Below is a small trained network, with its code and all its weights. Each question gives an input and a target symbol and asks what happens when units are switched off, that is, made to give their printed mean instead of their output.

import numpy as np


def w(rows, s, z=0):
    codes = np.array(rows[::2]) - 128.0
    scale = np.full(codes.shape[1], s)
    scale[-1] = z or s
    return codes * scale


def norm(h):
    return h / np.sqrt((h * h).mean(-1, keepdims=True) + 1e-5)


def f(y):
    return np.maximum(y, 0)


def softmax(a):
    e = np.exp(a - a.max(-1, keepdims=True))
    return e / e.sum(-1, keepdims=True)


def log_softmax(a):
    a = a - a.max(-1, keepdims=True)
    return a - np.log(np.exp(a).sum(-1, keepdims=True))


def net(x, mask):
    ids = ['ΓΨΩαβδεζηθλξπστ'.index(c) for c in x.split()]
    T = len(ids)
    res = E[ids] + P[:T]
    r = norm(res)
    for j in range(2):
        rows = slice(2 * j, 2 * j + 2)
        q, k, v = (r @ M[0][rows].T for M in (Q, K, V))
        z = softmax(np.where(np.tri(T) > 0, q @ k.T / 2**0.5, -1e9)) @ v
        o = O[0][rows]
        res = res + np.where(mask[j], z, o[:, -1]) @ o[:, :-1]
    y = f(norm(res) @ A[0][:, :-1].T + A[0][:, -1])
    res = res + np.where(mask[2:10], y, B[0][:, -1]) @ B[0][:, :-1]
    return log_softmax(norm(res)[-1] @ U[:, :-1].T + U[:, -1])


Q, K, V, O, A, B = {}, {}, {}, {}, {}, {}
E = w([
[234,69,172,80,134],'Γ',
[184,180,175,138,131],'Ψ',
[162,189,173,124,153],'Ω',
[215,95,157,26,155],'α',
[162,172,175,34,127],'β',
[170,182,174,72,114],'δ',
[209,135,174,62,129],'ε',
[169,170,179,89,122],'ζ',
[181,98,164,102,162],'η',
[66,249,155,78,148],'θ',
[174,64,158,108,131],'λ',
[214,235,229,126,94],'ξ',
[183,133,149,112,188],'π',
[145,52,123,84,131],'σ',
[209,137,1,110,11],'τ',
],0.0091)
P = w([
[105,126,119,148,117],'0',
[179,135,253,181,171],'1',
[133,172,78,178,178],'2',
[130,62,119,89,129],'3',
[156,167,185,112,123],'4',
[141,160,68,145,189],'5',
[134,52,91,50,120],'6',
[140,172,155,79,119],'7',
[140,164,73,162,185],'8',
],0.029)
Q[0] = w([
[120,180,45,202,112],'H1',
[89,67,150,110,36],'H1',
[147,207,34,175,203],'H2',
[253,93,91,51,227],'H2',
],0.011)
K[0] = w([
[69,55,158,213,74],'H1',
[191,133,86,73,189],'H1',
[31,88,76,200,11],'H2',
[129,162,243,164,84],'H2',
],0.012)
V[0] = w([
[140,120,28,115,34],'H1',
[36,67,27,192,158],'H1',
[219,114,174,250,125],'H2',
[171,181,79,188,212],'H2',
],0.014)
O[0] = w([
[67,100,15,162,118,104],'H1',
[21,64,121,7,224,103],'H1',
[183,54,96,121,40,255],'H2',
[204,185,71,62,119,117],'H2',
],0.015,0.0074)
A[0] = w([
[127,141,251,121,119,54],'N1',
[123,166,112,117,112,178],'N2',
[89,67,98,150,127,31],'N3',
[62,115,114,84,155,140],'N4',
[167,155,97,172,139,82],'N5',
[93,153,199,100,104,4],'N6',
[132,109,94,204,92,2],'N7',
[153,99,186,104,102,75],'N8',
],0.028,0.009)
B[0] = w([
[159,100,58,106,81,217],'N1',
[187,108,158,130,126,189],'N2',
[205,107,150,155,161,185],'N3',
[185,139,171,127,89,254],'N4',
[59,87,155,104,134,204],'N5',
[96,114,47,7,43,139],'N6',
[88,197,87,70,168,186],'N7',
[103,222,172,158,179,249],'N8',
],0.02,0.0086)
U = w([
[174,144,226,198,76,101],'Γ',
[162,200,89,123,83,75],'Ψ',
[106,170,150,10,101,109],'Ω',
[96,37,60,117,38,198],'α',
[108,71,202,118,125,148],'β',
[51,112,124,156,86,235],'δ',
[185,148,127,61,175,1],'ε',
[112,45,210,133,140,161],'ζ',
[69,140,132,100,141,176],'η',
[173,204,188,111,242,2],'θ',
[210,114,92,185,201,42],'λ',
[136,175,49,85,179,108],'ξ',
[76,79,189,121,155,186],'π',
[73,126,135,124,120,199],'σ',
[76,94,196,206,143,199],'τ',
],0.012,0.0068)

Each question gives the input, a string of symbols that net reads in full, and the target symbol t.
The units are the heads (2 rows each of Q, K, V and O) and the neurons (one row each of A and B). Each row of codes is followed by its name. A weight is (code - 128) times the scale printed after its matrix; where a second scale follows, it is the last column's (O, A, B and U).
mask holds one flag per unit, heads first, then neurons. A switched-off unit (its flag False) gives its mean, the last column of its rows in O or B, instead of its output. The means were averaged over made-up inputs and are rounded, as every weight is.
A unit's drop is (log p(t) with every unit on - log p(t) with that unit switched off) / (log p(t) with every unit on - log p(t) with every unit switched off).
The circuit of an input: a set's keep is (log p(t) with only the set's units on - log p(t) with every unit switched off) / (log p(t) with every unit on - log p(t) with every unit switched off). Starting from all 10 units, units are removed one at a time, each time the one whose removal leaves the highest keep (on an exact tie, the one counted first), for as long as the keep stays at least 0.8.
circuit, biggest first: the units of the circuit, biggest drop first
most important unit: the unit with the biggest drop
k most important neurons: the k neurons with the biggest drops, biggest first
which heads matter: for each layer, one digit per head in row order, 1 if its drop is at least 0.15 and else 0, layers parted by /
drop of u: that unit's drop, to one decimal
input ε ζ Γ β Ω Γ τ β λ, target δ: circuit, biggest first	(H1 H2 N7 N5)
input τ α Γ ε ζ β, target λ: circuit, biggest first	(H1 N3 N4 N1)
input τ θ ξ ε, target Γ: circuit, biggest first	(N8 N7)
input θ ε η, target θ: most important unit	H2
input λ σ α, target ζ: circuit, biggest first	(H1 H2 N4)
input Γ θ Ω, target ξ: 2 most important neurons	(N7 N3)
input τ τ ζ, target λ: 2 most important neurons	(N3 N4)
input Ψ Γ σ, target α: which heads matter	01
input Ψ τ θ, target α: circuit, biggest first	(N8 H2)
input Γ ε π θ Ω π, target ξ: circuit, biggest first	(N7 H1)
input π τ β θ α θ, target Ω: circuit, biggest first	(H1 H2)
input Ψ Γ π, target α: 2 most important neurons	(N8 N5)
input λ τ θ, target ζ: 2 most important neurons	(N4 N8)
input β τ π λ ξ τ β α, target Γ: circuit, biggest first	(H1)
input ξ Ω τ η θ ζ θ σ λ, target Ψ: 2 most important neurons	(N7 N4)
input Γ θ ζ, target ξ: 3 most important neurons	(N7 N3 N8)
input Γ β τ, target ξ: 3 most important neurons	(N7 N3 N1)
input θ λ λ, target θ: drop of H1	0.4
input θ τ τ λ τ β θ, target α: drop of H2	2.3
input θ θ τ ξ β Γ Γ τ ζ, target θ: drop of H1	0.2
input β ξ θ τ α θ β η τ, target τ: circuit, biggest first	(H2)
input Γ τ σ θ θ η, target ξ: circuit, biggest first	(N7 H1)
input τ ξ Ψ λ Γ ζ, target λ: circuit, biggest first	(H1 N3 N4)
